Below are the code and all the weights of a small trained network. Each question names an input and a target symbol and asks about switching units off, where a switched-off unit gives its printed mean instead of its output.

import numpy as np


def w(rows, s, z=0):
    codes = np.array(rows[::2]) - 128.0
    scale = np.full(codes.shape[1], s)
    scale[-1] = z or s
    return codes * scale


def f(y):
    return y / 2 * (1 + np.tanh(0.7978845608 * (y + 0.044715 * y**3)))


def softmax(a):
    e = np.exp(a - a.max(-1, keepdims=True))
    return e / e.sum(-1, keepdims=True)


def log_softmax(a):
    a = a - a.max(-1, keepdims=True)
    return a - np.log(np.exp(a).sum(-1, keepdims=True))


def net(x, mask):
    ids = ['ΔΘΞΩαβγεζηλμπστψ'.index(c) for c in x.split()]
    T = len(ids)
    res = E[ids] + P[:T]
    q, k, v = (res @ M[0].T for M in (Q, K, V))
    z = softmax(np.where(np.tri(T) > 0, q @ k.T / 2**0.5, -1e9)) @ v
    res = res + np.where(mask[0], z, O[0][:, -1]) @ O[0][:, :-1]
    y = f(res @ A[0][:, :-1].T + A[0][:, -1])
    res = res + np.where(mask[1:25], y, B[0][:, -1]) @ B[0][:, :-1]
    return log_softmax(res[-1] @ U[:, :-1].T + U[:, -1])


Q, K, V, O, A, B = {}, {}, {}, {}, {}, {}
E = w([
[61,45,107],'Δ',
[175,198,66],'Θ',
[68,86,102],'Ξ',
[111,93,75],'Ω',
[56,202,136],'α',
[115,154,152],'β',
[164,129,3],'γ',
[153,180,112],'ε',
[77,149,172],'ζ',
[127,173,124],'η',
[1,195,176],'λ',
[114,158,149],'μ',
[120,73,25],'π',
[93,165,175],'σ',
[82,152,197],'τ',
[75,123,195],'ψ',
],0.016)
P = w([
[254,109,142],'0',
[69,104,68],'1',
[66,90,77],'2',
[109,142,87],'3',
[86,129,106],'4',
[108,139,78],'5',
[79,117,108],'6',
[105,130,87],'7',
[62,173,63],'8',
[97,116,83],'9',
[122,133,71],'10',
[99,113,76],'11',
],0.0088)
Q[0] = w([
[39,100,68],'head 0',
[89,2,44],'head 0',
],0.015)
K[0] = w([
[212,19,191],'head 0',
[254,65,150],'head 0',
],0.0083)
V[0] = w([
[146,220,9],'head 0',
[66,48,76],'head 0',
],0.013)
O[0] = w([
[80,217,153,17],'head 0',
[168,58,252,254],'head 0',
],0.015,0.0043)
A[0] = w([
[143,113,168,159],'neuron 0',
[161,136,178,254],'neuron 1',
[106,171,55,103],'neuron 2',
[44,197,59,124],'neuron 3',
[25,195,117,136],'neuron 4',
[145,178,155,148],'neuron 5',
[103,92,199,132],'neuron 6',
[164,94,2,93],'neuron 7',
[66,219,245,138],'neuron 8',
[83,162,147,159],'neuron 9',
[122,186,167,102],'neuron 10',
[108,155,88,108],'neuron 11',
[186,111,145,103],'neuron 12',
[147,190,161,97],'neuron 13',
[80,16,130,181],'neuron 14',
[86,140,126,108],'neuron 15',
[177,163,190,150],'neuron 16',
[12,99,116,156],'neuron 17',
[152,215,87,131],'neuron 18',
[184,165,91,98],'neuron 19',
[75,145,154,170],'neuron 20',
[74,102,47,139],'neuron 21',
[78,193,26,105],'neuron 22',
[147,215,169,111],'neuron 23',
],0.0098,0.0071)
B[0] = w([
[105,176,71,172],'neuron 0',
[108,247,90,190],'neuron 1',
[111,102,127,163],'neuron 2',
[153,84,182,177],'neuron 3',
[156,151,131,157],'neuron 4',
[47,101,101,132],'neuron 5',
[79,171,99,203],'neuron 6',
[93,146,176,180],'neuron 7',
[155,1,129,173],'neuron 8',
[121,164,66,139],'neuron 9',
[92,33,191,132],'neuron 10',
[123,50,137,144],'neuron 11',
[28,132,183,151],'neuron 12',
[174,62,214,129],'neuron 13',
[226,182,102,252],'neuron 14',
[119,155,151,131],'neuron 15',
[62,142,103,153],'neuron 16',
[169,167,163,174],'neuron 17',
[102,185,132,144],'neuron 18',
[130,110,126,130],'neuron 19',
[151,191,21,146],'neuron 20',
[129,118,96,179],'neuron 21',
[85,90,183,184],'neuron 22',
[117,23,171,133],'neuron 23',
],0.0057,0.018)
U = w([
[144,206,250,233],'Δ',
[111,82,210,71],'Θ',
[86,75,114,91],'Ξ',
[95,148,171,192],'Ω',
[98,93,145,28],'α',
[67,103,163,26],'β',
[99,58,101,117],'γ',
[120,102,179,63],'ε',
[150,227,21,228],'ζ',
[121,139,159,55],'η',
[129,151,157,80],'λ',
[121,101,150,57],'μ',
[93,98,138,3],'π',
[57,174,95,113],'σ',
[114,144,50,223],'τ',
[219,75,201,180],'ψ',
],0.011,0.0034)

Each question gives the input, a string of symbols that net reads in full, and the target symbol t.
The units are the heads (2 rows each of Q, K, V and O) and the neurons (one row each of A and B). Each row of codes is followed by its name. A weight is (code - 128) times the scale printed after its matrix; where a second scale follows, it is the last column's (O, A, B and U).
mask holds one flag per unit, heads first, then neurons. A switched-off unit (its flag False) gives its mean, the last column of its rows in O or B, instead of its output. The means were averaged over made-up inputs and are rounded, as every weight is.
A unit's drop is (log p(t) with every unit on - log p(t) with that unit switched off) / (log p(t) with every unit on - log p(t) with every unit switched off).
The circuit of an input: a set's keep is (log p(t) with only the set's units on - log p(t) with every unit switched off) / (log p(t) with every unit on - log p(t) with every unit switched off). Starting from the 12 units with the biggest drops (on a tie, the unit counted first), units are removed one at a time, each time the one whose removal leaves the highest keep (on an exact tie, the one counted first), for as long as the keep stays at least 0.8.
units of the circuit, in order: the units of the circuit, biggest drop first
top k neurons: the k neurons with the biggest drops, biggest first
drop when u is switched off: that unit's drop, to one decimal
input Δ μ τ π σ μ Δ Ω, target ψ: units of the circuit, in order	(head 0)
input Δ Δ Θ, target Δ: units of the circuit, in order	(head 0; neuron 8)
input λ ψ Ω ε ζ ζ Δ Ξ, target Δ: units of the circuit, in order	(head 0; neuron 1)
input ψ Δ ψ, target ψ: units of the circuit, in order	(head 0; neuron 1; neuron 6; neuron 14)
input Θ Ξ Δ ε σ Δ γ Ω Ω, target β: top 3 neurons	(neuron 22; neuron 3; neuron 14)
input ε α Δ Θ γ, target σ: top 2 neurons	(neuron 18; neuron 22)
input ε λ ε Θ Θ γ τ Ω, target σ: top 2 neurons	(neuron 18; neuron 22)
input Ω Δ τ Δ Ω, target ζ: top 3 neurons	(neuron 22; neuron 3; neuron 8)
input τ Ω Δ σ γ Ω, target γ: top 2 neurons	(neuron 1; neuron 22)
input Ω Ω ε Ω, target ζ: drop when neuron 12 is switched off	0.2
input ε Ω ε Δ Ξ, target σ: drop when neuron 20 is switched off	0.3
input Δ Δ γ ψ Ω Θ Δ Ξ, target ψ: drop when neuron 14 is switched off	0.3
input Θ ε ψ Δ τ Ω Δ Δ Δ, target β: drop when head 0 is switched off	2.1
input ε π Ξ, target σ: top neuron	(neuron 22)
